Below is a small trained network, with its code and all its weights. Each question gives an input and a class and asks what happens when units are switched off, that is, made to give their printed mean instead of their output.

import numpy as np


def w(rows, s, z=0):
    codes = np.array(rows[::2]) - 128.0
    scale = np.full(codes.shape[1], s)
    scale[-1] = z or s
    return codes * scale


def norm(h):
    return h / np.sqrt((h * h).mean(-1, keepdims=True) + 1e-5)


def f(y):
    return np.maximum(y, 0)


def log_softmax(a):
    a = a - a.max(-1, keepdims=True)
    return a - np.log(np.exp(a).sum(-1, keepdims=True))


def net(x, mask):
    res = np.array(x, float).reshape(1, 8) / 4 @ E
    u = 0
    for l in range(3):
        y = f(norm(res) @ A[l][:, :-1].T + A[l][:, -1])
        res = res + np.where(mask[u : u + 4], y, B[l][:, -1]) @ B[l][:, :-1]
        u += 4
    return log_softmax(norm(res)[-1] @ U[:, :-1].T + U[:, -1])


A, B = {}, {}
E = w([
[165,151,146,172,146,124,115],'x0',
[104,129,151,142,104,116,131],'x1',
[149,131,121,128,152,132,126],'x2',
[120,131,153,119,128,114,180],'x3',
[216,90,247,61,70,166,104],'x4',
[128,156,132,72,138,1,134],'x5',
[105,145,131,140,99,128,103],'x6',
[142,135,118,116,148,134,128],'x7',
],0.0088)
A[0] = w([
[44,144,133,183,199,155,128,80],'L0N1',
[85,134,139,171,145,254,175,4],'L0N2',
[170,152,121,72,139,109,178,60],'L0N3',
[130,73,158,112,151,86,85,153],'L0N4',
],0.0087,0.0035)
B[0] = w([
[65,78,102,95,156,150,155,241],'L0N1',
[222,98,30,164,37,10,38,254],'L0N2',
[97,141,144,142,126,111,110,172],'L0N3',
[61,182,131,63,123,103,161,189],'L0N4',
],0.011,0.0048)
A[1] = w([
[167,197,100,45,120,194,223,10],'L1N1',
[55,153,61,143,148,178,147,42],'L1N2',
[121,123,254,56,135,215,78,72],'L1N3',
[152,131,115,128,74,127,141,185],'L1N4',
],0.0087,0.0011)
B[1] = w([
[112,107,159,197,32,179,37,163],'L1N1',
[173,152,236,186,175,168,171,229],'L1N2',
[155,120,236,156,229,247,255,254],'L1N3',
[117,152,112,143,126,144,173,197],'L1N4',
],0.0091,0.0046)
A[2] = w([
[62,174,147,101,121,71,133,201],'L2N1',
[33,141,68,161,207,102,129,198],'L2N2',
[105,63,65,101,152,190,129,4],'L2N3',
[112,191,169,22,159,1,64,242],'L2N4',
],0.0099,0.00042)
B[2] = w([
[225,142,131,213,121,149,53,204],'L2N1',
[96,163,232,51,145,166,210,254],'L2N2',
[104,126,137,8,96,71,91,169],'L2N3',
[144,49,2,156,73,109,43,237],'L2N4',
],0.0097,0.0071)
U = w([
[67,69,248,57,184,149,250,249],'0',
[145,2,70,113,97,38,73,7],'1',
],0.0085,0.0021)

Each question gives the input, the list of numbers given to net, and the class t.
The units are the neurons (one row each of A and B). Each row of codes is followed by its name. A weight is (code - 128) times the scale printed after its matrix; where a second scale follows, it is the last column's (A, B and U).
mask holds one flag per neuron, layer by layer. A switched-off neuron (its flag False) gives its mean, the last column of its row in B, instead of its output. The means were averaged over made-up inputs and are rounded, as every weight is.
A unit's drop is (log p(t) with every unit on - log p(t) with that unit switched off) / (log p(t) with every unit on - log p(t) with every unit switched off).
most important unit: the unit with the biggest drop
top k neurons: the k neurons with the biggest drops, biggest first
top k neurons in layer l: the k neurons of layer l with the biggest drops, biggest first
drop of u: that unit's drop, to one decimal
input [-6,-4,1,1,5,7,-8,-1], class 1: most important unit => L2N4
input [-4,0,-3,5,-4,5,-3,-4], class 1: top 4 neurons => L1N3, L2N4, L2N1, L0N1
input [4,8,5,0,-7,7,7,6], class 0: top 4 neurons => L0N2, L2N2, L1N2, L0N1
input [1,-4,4,-6,6,4,8,5], class 0: top 2 neurons => L0N2, L1N3
input [-6,2,3,-7,-7,5,-6,3], class 0: top 2 neurons => L2N2, L0N2
input [8,2,8,2,-1,-2,0,-6], class 1: top 2 neurons => L0N2, L0N4
input [0,-2,-2,0,-6,6,3,-2], class 0: top 3 neurons => L0N2, L2N2, L1N2
input [-2,7,-3,7,1,-3,8,-3], class 1: top 2 neurons => L2N2, L1N3
input [-6,5,-3,3,4,5,-1,5], class 1: top 2 neurons in layer 0 => L0N4, L0N3
input [0,3,0,7,-2,-3,-8,-1], class 1: drop of L0N2 => 1.5
input [-8,-4,1,2,0,-7,-2,-5], class 1: drop of L0N2 => 0.4
input [8,-8,-1,6,0,-3,5,6], class 1: drop of L1N1 => 0.0
